Below are the code and all the weights of a small trained network. Each question names an input and a class and asks about switching units off, where a switched-off unit gives its printed mean instead of its output.

import numpy as np


def w(rows, s, z=0):
    codes = np.array(rows[::2]) - 128.0
    scale = np.full(codes.shape[1], s)
    scale[-1] = z or s
    return codes * scale


def norm(h):
    return h / np.sqrt((h * h).mean(-1, keepdims=True) + 1e-5)


def f(y):
    return y / 2 * (1 + np.tanh(0.7978845608 * (y + 0.044715 * y**3)))


def log_softmax(a):
    a = a - a.max(-1, keepdims=True)
    return a - np.log(np.exp(a).sum(-1, keepdims=True))


def net(x, mask):
    res = np.array(x, float).reshape(1, 4) / 4 @ E
    u = 0
    for l in range(2):
        y = f(norm(res) @ A[l][:, :-1].T + A[l][:, -1])
        res = res + np.where(mask[u : u + 3], y, B[l][:, -1]) @ B[l][:, :-1]
        u += 3
    return log_softmax(norm(res)[-1] @ U[:, :-1].T + U[:, -1])


A, B = {}, {}
E = w([
[254,232,241,99,95],'x0',
[166,193,26,158,187],'x1',
[131,118,127,142,122],'x2',
[209,14,99,65,128],'x3',
],0.0049)
A[0] = w([
[117,125,178,77,159,204],'L0N0',
[200,190,46,172,255,3],'L0N1',
[210,188,144,100,69,162],'L0N2',
],0.0079,0.0042)
B[0] = w([
[100,118,170,149,124,191],'L0N0',
[138,71,253,149,148,226],'L0N1',
[110,125,67,145,107,252],'L0N2',
],0.016,0.0039)
A[1] = w([
[179,165,170,119,66,3],'L1N0',
[209,78,107,2,131,237],'L1N1',
[208,187,137,96,101,146],'L1N2',
],0.0088,0.0029)
B[1] = w([
[142,17,61,59,210,150],'L1N0',
[77,249,159,160,140,252],'L1N1',
[14,21,88,80,214,163],'L1N2',
],0.011,0.0032)
U = w([
[137,36,235,116,136,217],'0',
[46,33,9,105,179,91],'1',
[79,251,171,147,149,95],'2',
[136,116,142,161,105,254],'3',
[197,144,141,187,69,49],'4',
[253,106,102,99,80,10],'5',
],0.011,0.0082)

Each question gives the input, the list of numbers given to net, and the class t.
The units are the neurons (one row each of A and B). Each row of codes is followed by its name. A weight is (code - 128) times the scale printed after its matrix; where a second scale follows, it is the last column's (A, B and U).
mask holds one flag per neuron, layer by layer. A switched-off neuron (its flag False) gives its mean, the last column of its row in B, instead of its output. The means were averaged over made-up inputs and are rounded, as every weight is.
A unit's drop is (log p(t) with every unit on - log p(t) with that unit switched off) / (log p(t) with every unit on - log p(t) with every unit switched off).
The circuit of an input: a set's keep is (log p(t) with only the set's units on - log p(t) with every unit switched off) / (log p(t) with every unit on - log p(t) with every unit switched off). Starting from all 6 units, units are removed one at a time, each time the one whose removal leaves the highest keep (on an exact tie, the one counted first), for as long as the keep stays at least 0.8.
units of the circuit, in order: the units of the circuit, biggest drop first
top k neurons: the k neurons with the biggest drops, biggest first
k most important neurons of layer l: the k neurons of layer l with the biggest drops, biggest first
input [3,7,-5,8], class 2: top 2 neurons : L1N1, L0N2
input [1,1,-3,-1], class 4: top 2 neurons : L0N2, L1N2
input [5,7,5,-7], class 0: top 4 neurons : L0N1, L1N1, L1N2, L1N0
input [6,-5,1,-4], class 1: units of the circuit, in order : L0N1, L1N0, L1N2
input [0,8,8,-8], class 0: top 2 neurons : L0N1, L1N1
input [-1,-4,7,7], class 2: units of the circuit, in order : L1N1, L0N1
input [-3,8,-7,-7], class 0: top 3 neurons : L0N1, L1N1, L0N2
input [7,1,5,-6], class 1: top 2 neurons : L1N2, L1N1
input [6,-3,2,-2], class 1: units of the circuit, in order : L0N1, L1N2
input [1,1,-2,2], class 4: units of the circuit, in order : L1N2, L0N2
input [-7,7,3,2], class 0: units of the circuit, in order : L0N1, L0N2
input [8,5,-3,4], class 1: top 2 neurons : L1N2, L0N2
input [8,7,0,0], class 1: top 3 neurons : L1N2, L0N2, L1N0
input [-5,7,-6,8], class 2: units of the circuit, in order : L1N1, L0N2
input [8,-3,-5,6], class 1: units of the circuit, in order : L1N2, L0N1
input [6,-4,-6,0], class 1: most important neuron of layer 1 : L1N0
input [0,0,-5,1], class 3: 2 most important neurons of layer 0 : L0N1, L0N0
input [4,-1,-4,1], class 1: top 2 neurons : L0N1, L1N1
input [-2,2,2,8], class 2: most important neuron of layer 1 : L1N1
input [2,-2,-7,7], class 2: top 2 neurons : L1N1, L0N1
input [6,-3,2,4], class 1: units of the circuit, in order : L0N1, L1N2
input [8,6,4,6], class 1: top 2 neurons : L1N2, L0N2
input [5,-3,-5,-5], class 1: units of the circuit, in order : L0N1, L1N0, L1N2
input [5,0,3,0], class 1: top 2 neurons : L1N1, L1N2
input [6,7,-8,8], class 2: top 2 neurons : L1N1, L0N2
